Below are the code and all the weights of a small trained network. Each question names an input and a target symbol and asks about switching units off, where a switched-off unit gives its printed mean instead of its output.

import numpy as np


def w(rows, s, z=0):
    codes = np.array(rows[::2]) - 128.0
    scale = np.full(codes.shape[1], s)
    scale[-1] = z or s
    return codes * scale


def norm(h):
    return h / np.sqrt((h * h).mean(-1, keepdims=True) + 1e-5)


def f(y):
    return np.maximum(y, 0)


def softmax(a):
    e = np.exp(a - a.max(-1, keepdims=True))
    return e / e.sum(-1, keepdims=True)


def log_softmax(a):
    a = a - a.max(-1, keepdims=True)
    return a - np.log(np.exp(a).sum(-1, keepdims=True))


def net(x, mask):
    ids = ['αγδεζηθλξπστφψω'.index(c) for c in x.split()]
    T = len(ids)
    res = E[ids] + P[:T]
    r = norm(res)
    for j in range(3):
        rows = slice(4 * j, 4 * j + 4)
        q, k, v = (r @ M[0][rows].T for M in (Q, K, V))
        z = softmax(np.where(np.tri(T) > 0, q @ k.T / 4**0.5, -1e9)) @ v
        o = O[0][rows]
        res = res + np.where(mask[j], z, o[:, -1]) @ o[:, :-1]
    y = f(norm(res) @ A[0][:, :-1].T + A[0][:, -1])
    res = res + np.where(mask[3:27], y, B[0][:, -1]) @ B[0][:, :-1]
    return log_softmax(norm(res)[-1] @ U[:, :-1].T + U[:, -1])


Q, K, V, O, A, B = {}, {}, {}, {}, {}, {}
E = w([
[142,135,168,116,143,169,223,154,76,168,163],'α',
[99,72,89,207,147,175,157,82,121,73,74],'γ',
[114,109,104,149,136,172,186,137,144,18,110],'δ',
[131,73,161,213,161,164,166,106,122,163,133],'ε',
[166,131,202,127,192,150,148,166,135,60,137],'ζ',
[151,136,151,139,124,151,227,200,147,63,183],'η',
[196,139,144,90,161,131,151,206,90,17,110],'θ',
[126,120,119,210,185,97,80,144,107,36,72],'λ',
[43,114,139,178,207,187,165,77,134,154,145],'ξ',
[102,95,104,132,255,96,174,162,114,97,82],'π',
[195,97,160,218,162,90,100,189,92,206,160],'σ',
[199,106,102,42,198,151,82,135,60,65,34],'τ',
[46,196,124,89,193,137,126,119,22,163,132],'φ',
[142,189,116,175,12,197,44,101,106,135,197],'ψ',
[162,104,157,94,172,235,92,90,203,125,148],'ω',
],0.015)
P = w([
[108,109,248,127,100,152,169,115,74,102,107],'0',
[141,142,226,139,115,39,167,36,103,90,131],'1',
[134,123,146,152,158,99,165,57,75,76,181],'2',
[61,57,189,121,100,153,77,191,139,123,132],'3',
[121,179,182,180,115,226,141,197,140,162,47],'4',
[152,144,93,173,189,180,126,131,91,107,199],'5',
[200,241,117,156,203,93,186,107,176,136,163],'6',
[134,239,117,193,137,224,167,190,166,178,67],'7',
],0.013)
Q[0] = w([
[147,135,12,55,5,30,123,28,196,185,156],'head 0',
[210,197,144,186,237,149,195,148,142,148,95],'head 0',
[95,172,168,112,91,136,124,169,202,158,49],'head 0',
[103,48,145,114,132,95,153,174,113,159,111],'head 0',
[11,10,170,94,75,157,72,208,102,136,135],'head 1',
[114,30,134,81,164,65,95,103,124,78,254],'head 1',
[112,173,157,101,77,43,131,151,234,135,68],'head 1',
[92,101,172,166,86,209,108,227,108,106,79],'head 1',
[105,16,137,89,140,94,99,103,107,91,222],'head 2',
[136,177,117,92,92,68,130,107,213,174,86],'head 2',
[51,60,151,107,77,176,88,232,137,150,82],'head 2',
[115,133,112,71,97,98,90,110,86,135,171],'head 2',
],0.0096)
K[0] = w([
[130,85,244,196,84,153,226,121,39,53,72],'head 0',
[145,213,17,133,187,193,58,181,135,156,117],'head 0',
[155,103,54,150,168,127,162,125,108,83,220],'head 0',
[127,134,122,110,114,57,95,66,74,93,111],'head 0',
[146,106,195,98,81,15,160,1,109,114,167],'head 1',
[87,118,247,103,64,75,144,119,160,131,29],'head 1',
[196,213,146,169,162,154,187,68,73,145,99],'head 1',
[147,91,81,94,167,52,116,57,98,70,206],'head 1',
[99,104,251,90,61,56,147,99,123,124,52],'head 2',
[178,178,186,166,156,171,168,95,56,91,85],'head 2',
[149,106,129,109,132,51,140,41,108,92,189],'head 2',
[94,111,179,139,83,138,139,94,150,90,134],'head 2',
],0.0098)
V[0] = w([
[60,158,141,163,89,115,126,124,118,166,179],'head 0',
[141,216,92,78,78,99,83,180,32,82,114],'head 0',
[142,128,151,25,167,194,62,40,121,150,88],'head 0',
[183,143,179,131,63,198,137,117,176,76,194],'head 0',
[136,100,196,119,123,168,164,120,253,117,206],'head 1',
[106,183,177,200,101,40,115,179,72,186,196],'head 1',
[123,128,59,125,4,149,182,143,85,150,124],'head 1',
[186,130,163,84,75,56,147,237,131,65,124],'head 1',
[70,166,102,60,194,75,143,166,83,189,124],'head 2',
[113,201,134,161,65,180,6,88,123,90,135],'head 2',
[22,148,52,195,128,97,169,146,174,52,123],'head 2',
[221,29,111,203,116,51,109,168,110,149,63],'head 2',
],0.011)
O[0] = w([
[118,190,133,178,126,83,104,105,93,163,247,119],'head 0',
[109,173,132,124,92,123,94,173,71,98,72,125],'head 0',
[107,124,119,66,157,170,79,109,132,150,106,159],'head 0',
[147,101,168,168,50,181,57,160,185,134,156,100],'head 0',
[151,157,202,157,162,58,118,186,192,134,84,114],'head 1',
[205,209,100,192,176,181,92,111,94,59,135,157],'head 1',
[32,118,101,172,143,152,121,202,91,64,143,2],'head 1',
[69,206,93,113,100,178,171,111,168,139,83,112],'head 1',
[74,173,63,64,195,46,116,120,113,146,171,84],'head 2',
[154,113,201,130,67,188,52,89,86,173,104,104],'head 2',
[82,148,157,147,113,69,170,22,124,31,118,126],'head 2',
[173,74,87,162,94,61,187,138,90,151,64,117],'head 2',
],0.012,0.0087)
A[0] = w([
[129,134,154,43,102,157,92,199,64,69,71,97],'neuron 0',
[72,68,114,196,156,124,95,99,103,62,115,130],'neuron 1',
[116,71,112,110,78,135,136,58,63,146,118,170],'neuron 2',
[89,73,85,91,118,95,85,83,141,50,137,182],'neuron 3',
[110,104,145,126,82,209,45,106,152,110,186,161],'neuron 4',
[153,129,10,174,199,181,96,205,97,125,174,106],'neuron 5',
[93,106,136,190,123,161,145,91,191,158,143,88],'neuron 6',
[60,145,26,131,59,172,175,144,169,195,108,58],'neuron 7',
[138,141,201,169,110,173,132,113,183,99,134,117],'neuron 8',
[132,149,55,131,95,177,82,131,122,186,117,73],'neuron 9',
[166,110,128,104,178,97,59,124,117,121,141,58],'neuron 10',
[110,89,55,59,98,172,10,132,29,143,180,35],'neuron 11',
[152,57,163,153,175,103,102,87,74,97,160,165],'neuron 12',
[132,128,89,112,177,46,168,88,143,136,117,4],'neuron 13',
[144,120,91,101,202,174,131,136,123,158,168,176],'neuron 14',
[130,182,124,215,24,95,86,152,129,146,176,234],'neuron 15',
[132,156,160,182,111,86,183,121,86,69,120,131],'neuron 16',
[143,176,142,164,83,89,172,179,118,158,170,162],'neuron 17',
[137,225,83,132,129,140,122,92,171,132,94,173],'neuron 18',
[88,200,178,139,88,185,86,124,95,134,179,230],'neuron 19',
[87,148,126,127,66,169,203,129,79,145,109,200],'neuron 20',
[123,184,143,93,177,124,128,80,33,131,93,213],'neuron 21',
[150,135,74,120,151,64,134,111,75,162,156,121],'neuron 22',
[95,89,168,119,98,154,154,101,123,106,118,101],'neuron 23',
],0.012,0.0038)
B[0] = w([
[64,95,86,202,122,156,107,93,93,117,175,176],'neuron 0',
[146,160,139,75,88,106,153,140,86,146,158,155],'neuron 1',
[106,160,71,99,92,148,140,150,156,119,196,195],'neuron 2',
[120,147,180,70,125,92,152,137,91,175,118,161],'neuron 3',
[126,96,98,136,125,78,149,71,150,155,89,184],'neuron 4',
[92,169,164,88,83,53,149,145,101,174,158,206],'neuron 5',
[84,131,148,137,190,120,129,140,96,124,137,171],'neuron 6',
[129,97,129,122,170,165,112,159,60,107,109,158],'neuron 7',
[120,169,136,128,136,133,92,141,81,135,159,212],'neuron 8',
[109,160,148,103,112,102,107,74,83,122,103,157],'neuron 9',
[140,115,82,138,159,133,135,93,132,150,78,168],'neuron 10',
[185,217,194,176,152,193,245,126,191,184,195,183],'neuron 11',
[123,125,93,103,154,205,164,158,81,66,146,209],'neuron 12',
[123,78,137,92,61,199,147,96,175,111,128,178],'neuron 13',
[129,147,89,122,137,71,96,127,89,149,52,199],'neuron 14',
[109,82,52,110,120,125,140,74,146,98,102,181],'neuron 15',
[154,170,99,174,122,114,115,143,150,204,138,208],'neuron 16',
[85,59,85,159,131,166,109,135,129,112,93,169],'neuron 17',
[177,142,152,62,145,152,118,102,89,123,135,198],'neuron 18',
[119,64,95,89,89,151,120,107,151,102,104,197],'neuron 19',
[150,135,108,149,145,84,55,135,96,95,114,190],'neuron 20',
[85,100,103,135,99,66,52,139,199,122,170,247],'neuron 21',
[127,103,86,182,126,143,98,186,156,115,163,190],'neuron 22',
[154,162,161,126,130,64,117,129,118,164,126,166],'neuron 23',
],0.012,0.011)
U = w([
[74,103,97,76,60,195,165,209,118,207,124,62],'α',
[104,41,179,96,40,103,157,171,46,108,200,51],'γ',
[22,125,199,177,82,66,148,100,138,128,82,253],'δ',
[149,53,156,159,204,108,78,109,108,69,164,89],'ε',
[182,132,204,95,68,132,80,211,190,176,149,95],'ζ',
[69,207,106,210,130,200,137,142,247,51,102,123],'η',
[109,172,189,177,65,253,72,191,67,79,141,76],'θ',
[227,242,154,174,90,93,138,129,42,145,52,95],'λ',
[151,229,194,128,190,180,158,74,68,129,222,76],'ξ',
[114,112,78,88,123,93,232,103,212,81,98,116],'π',
[156,82,38,255,170,139,154,161,161,159,99,141],'σ',
[106,106,107,62,133,166,112,128,49,102,12,186],'τ',
[74,192,70,108,129,77,28,174,148,149,171,220],'φ',
[162,129,79,165,12,179,90,18,150,95,141,147],'ψ',
[197,159,160,102,130,162,90,71,233,209,61,142],'ω',
],0.0079,0.0024)

Each question gives the input, a string of symbols that net reads in full, and the target symbol t.
The units are the heads (4 rows each of Q, K, V and O) and the neurons (one row each of A and B). Each row of codes is followed by its name. A weight is (code - 128) times the scale printed after its matrix; where a second scale follows, it is the last column's (O, A, B and U).
mask holds one flag per unit, heads first, then neurons. A switched-off unit (its flag False) gives its mean, the last column of its rows in O or B, instead of its output. The means were averaged over made-up inputs and are rounded, as every weight is.
A unit's drop is (log p(t) with every unit on - log p(t) with that unit switched off) / (log p(t) with every unit on - log p(t) with every unit switched off).
The circuit of an input: a set's keep is (log p(t) with only the set's units on - log p(t) with every unit switched off) / (log p(t) with every unit on - log p(t) with every unit switched off). Starting from the 12 units with the biggest drops (on a tie, the unit counted first), units are removed one at a time, each time the one whose removal leaves the highest keep (on an exact tie, the one counted first), for as long as the keep stays at least 0.8.
circuit, biggest first: the units of the circuit, biggest drop first
most important unit: the unit with the biggest drop
top k neurons: the k neurons with the biggest drops, biggest first
which heads matter: for each layer, one digit per head in row order, 1 if its drop is at least 0.15 and else 0, layers parted by /
input δ θ λ λ ε ξ σ ζ, target ε: which heads matter	010
input σ ξ α, target σ: which heads matter	101
input π ε ψ φ π ζ φ λ, target ω: circuit, biggest first	(head 1)
input φ σ δ π, target λ: which heads matter	010
input σ σ φ ζ θ, target φ: which heads matter	101
input λ λ δ δ ψ ψ ξ σ, target θ: which heads matter	011
input σ ξ φ σ, target ε: circuit, biggest first	(head 1; neuron 12)
input π η λ ψ θ π λ, target τ: circuit, biggest first	(head 1; neuron 7)
input σ φ δ φ γ φ α ζ, target φ: which heads matter	101
input α λ λ α σ λ λ, target λ: which heads matter	010
input σ δ τ, target λ: circuit, biggest first	(head 1; head 2)
input δ λ φ ω θ α, target ω: which heads matter	100
input φ λ η δ φ λ γ δ, target λ: which heads matter	100
input ψ ψ σ φ ω ξ, target ω: circuit, biggest first	(head 0)
input φ π δ τ λ η λ, target ψ: which heads matter	010
input τ γ δ, target τ: which heads matter	100
input φ τ τ τ γ τ λ ξ, target τ: which heads matter	100
input ζ ω δ ε θ, target δ: which heads matter	011
input ψ σ ω τ φ λ φ α, target ψ: which heads matter	011
input η λ ω λ ξ δ, target ξ: most important unit	head 0
input α λ γ δ σ ψ, target δ: circuit, biggest first	(head 1; head 2)
input ψ ξ λ δ ζ, target λ: circuit, biggest first	(head 2; neuron 16)
input π φ ζ ψ σ φ φ λ, target ξ: circuit, biggest first	(head 1; neuron 11)
input θ λ φ σ ψ ξ, target λ: circuit, biggest first	(head 1; head 2)
input γ λ ω φ θ λ φ ε, target φ: circuit, biggest first	(neuron 21; head 0)
input λ τ ζ λ φ λ δ, target φ: top 2 neurons	(neuron 21; neuron 14)
input λ α φ, target ψ: circuit, biggest first	(head 2)
